Below are the code and all the weights of a small trained network. Each question names an input and a class and asks about switching units off, where a switched-off unit gives its printed mean instead of its output.

import numpy as np


def w(rows, s, z=0):
    codes = np.array(rows[::2]) - 128.0
    scale = np.full(codes.shape[1], s)
    scale[-1] = z or s
    return codes * scale


def f(y):
    return np.maximum(y, 0)


def log_softmax(a):
    a = a - a.max(-1, keepdims=True)
    return a - np.log(np.exp(a).sum(-1, keepdims=True))


def net(x, mask):
    res = np.array(x, float).reshape(1, 5) / 4 @ E
    y = f(res @ A[0][:, :-1].T + A[0][:, -1])
    res = res + np.where(mask, y, B[0][:, -1]) @ B[0][:, :-1]
    return log_softmax(res[-1] @ U[:, :-1].T + U[:, -1])


A, B = {}, {}
E = w([
[1,141,57,130,111,153,168],'x0',
[85,95,79,40,25,36,88],'x1',
[135,117,120,158,165,141,76],'x2',
[203,176,48,170,134,189,120],'x3',
[83,202,110,45,169,65,19],'x4',
],0.0086)
A[0] = w([
[120,121,120,140,97,181,184,136],'n1',
[162,132,103,109,102,173,152,87],'n2',
[90,144,106,147,93,159,180,232],'n3',
[71,154,138,131,146,96,137,121],'n4',
[85,131,159,68,93,78,104,99],'n5',
[177,159,77,107,95,117,55,195],'n6',
[154,95,158,124,89,124,182,241],'n7',
[113,146,149,97,133,113,98,149],'n8',
[100,130,96,173,120,119,130,85],'n9',
[109,134,134,66,87,53,108,185],'n10',
[135,97,110,104,98,121,179,80],'n11',
[147,183,120,138,192,148,83,139],'n12',
[185,148,86,146,139,124,70,234],'n13',
[132,194,114,131,181,153,135,192],'n14',
[141,204,116,120,246,189,108,113],'n15',
[180,167,116,131,153,132,97,254],'n16',
[49,145,63,137,129,171,160,98],'n17',
[122,155,88,157,80,142,209,153],'n18',
[2,149,54,153,150,186,157,173],'n19',
[202,110,70,108,101,119,70,75],'n20',
[150,92,192,156,150,108,89,137],'n21',
[137,180,134,135,169,143,104,201],'n22',
[78,148,150,76,92,65,137,200],'n23',
[158,87,186,156,202,147,86,203],'n24',
[74,127,68,159,130,172,190,187],'n25',
],0.013,0.0023)
B[0] = w([
[187,145,85,131,120,126,51,196],'n1',
[140,158,91,132,87,113,114,168],'n2',
[153,130,102,117,110,183,69,203],'n3',
[121,127,140,94,150,145,99,171],'n4',
[64,210,129,45,160,128,126,232],'n5',
[154,90,123,113,26,160,249,214],'n6',
[231,155,134,84,123,81,84,200],'n7',
[108,152,118,138,159,106,129,178],'n8',
[141,125,155,139,130,168,116,159],'n9',
[57,189,128,7,142,104,153,250],'n10',
[160,187,120,132,142,125,101,175],'n11',
[129,172,115,215,161,117,159,201],'n12',
[149,100,102,165,64,134,229,205],'n13',
[68,134,97,167,167,112,124,191],'n14',
[67,186,111,253,186,95,120,231],'n15',
[108,128,84,187,101,112,183,200],'n16',
[85,64,151,148,127,210,107,215],'n17',
[192,139,74,129,103,149,56,207],'n18',
[51,40,138,179,138,253,112,253],'n19',
[179,84,139,122,18,121,247,196],'n20',
[133,66,198,124,162,112,132,187],'n21',
[94,135,105,178,169,99,144,184],'n22',
[63,191,106,29,158,114,94,240],'n23',
[136,96,230,142,185,60,119,217],'n24',
[120,88,104,134,129,219,79,222],'n25',
],0.018,0.012)
U = w([
[154,102,112,124,30,127,223,8],'0',
[98,42,119,120,113,252,85,190],'1',
[72,191,143,5,110,145,141,252],'2',
[117,181,85,252,169,95,171,107],'3',
[178,55,254,103,159,89,119,149],'4',
[228,164,85,126,80,143,70,45],'5',
],0.0084,0.0017)

Each question gives the input, the list of numbers given to net, and the class t.
The units are the neurons (one row each of A and B). Each row of codes is followed by its name. A weight is (code - 128) times the scale printed after its matrix; where a second scale follows, it is the last column's (A, B and U).
mask holds one flag per neuron, in row order. A switched-off neuron (its flag False) gives its mean, the last column of its row in B, instead of its output. The means were averaged over made-up inputs and are rounded, as every weight is.
A unit's drop is (log p(t) with every unit on - log p(t) with that unit switched off) / (log p(t) with every unit on - log p(t) with every unit switched off).
The circuit of an input: a set's keep is (log p(t) with only the set's units on - log p(t) with every unit switched off) / (log p(t) with every unit on - log p(t) with every unit switched off). Starting from the 12 units with the biggest drops (on a tie, the unit counted first), units are removed one at a time, each time the one whose removal leaves the highest keep (on an exact tie, the one counted first), for as long as the keep stays at least 0.8.
units of the circuit, in order: the units of the circuit, biggest drop first
most important unit: the unit with the biggest drop
k most important neurons: the k neurons with the biggest drops, biggest first
drop when u is switched off: that unit's drop, to one decimal
input [-8,-3,2,-1,0], class 3: most important unit : n16
input [-2,1,3,0,5], class 0: units of the circuit, in order : [n6, n13]
input [0,-1,4,0,-4], class 5: 2 most important neurons : [n19, n17]
input [-5,0,4,3,-5], class 4: units of the circuit, in order : [n24, n21]
input [-4,5,8,-2,-4], class 4: 2 most important neurons : [n21, n16]
input [-7,-1,3,8,-3], class 3: 2 most important neurons : [n15, n12]
input [-8,-7,7,-2,-5], class 3: 3 most important neurons : [n15, n16, n12]
input [-4,2,5,4,8], class 0: 3 most important neurons : [n6, n20, n13]
input [-7,0,-5,5,5], class 0: 3 most important neurons : [n6, n20, n13]
input [6,-3,0,-2,8], class 1: 2 most important neurons : [n19, n17]
input [3,-4,-2,7,0], class 3: drop when n15 is switched off : 4.5
input [0,-1,0,0,-3], class 5: drop when n19 is switched off : 0.3
input [-7,-3,-3,5,-7], class 5: drop when n1 is switched off : 0.1
input [-3,4,0,4,6], class 0: most important neuron : [n6]
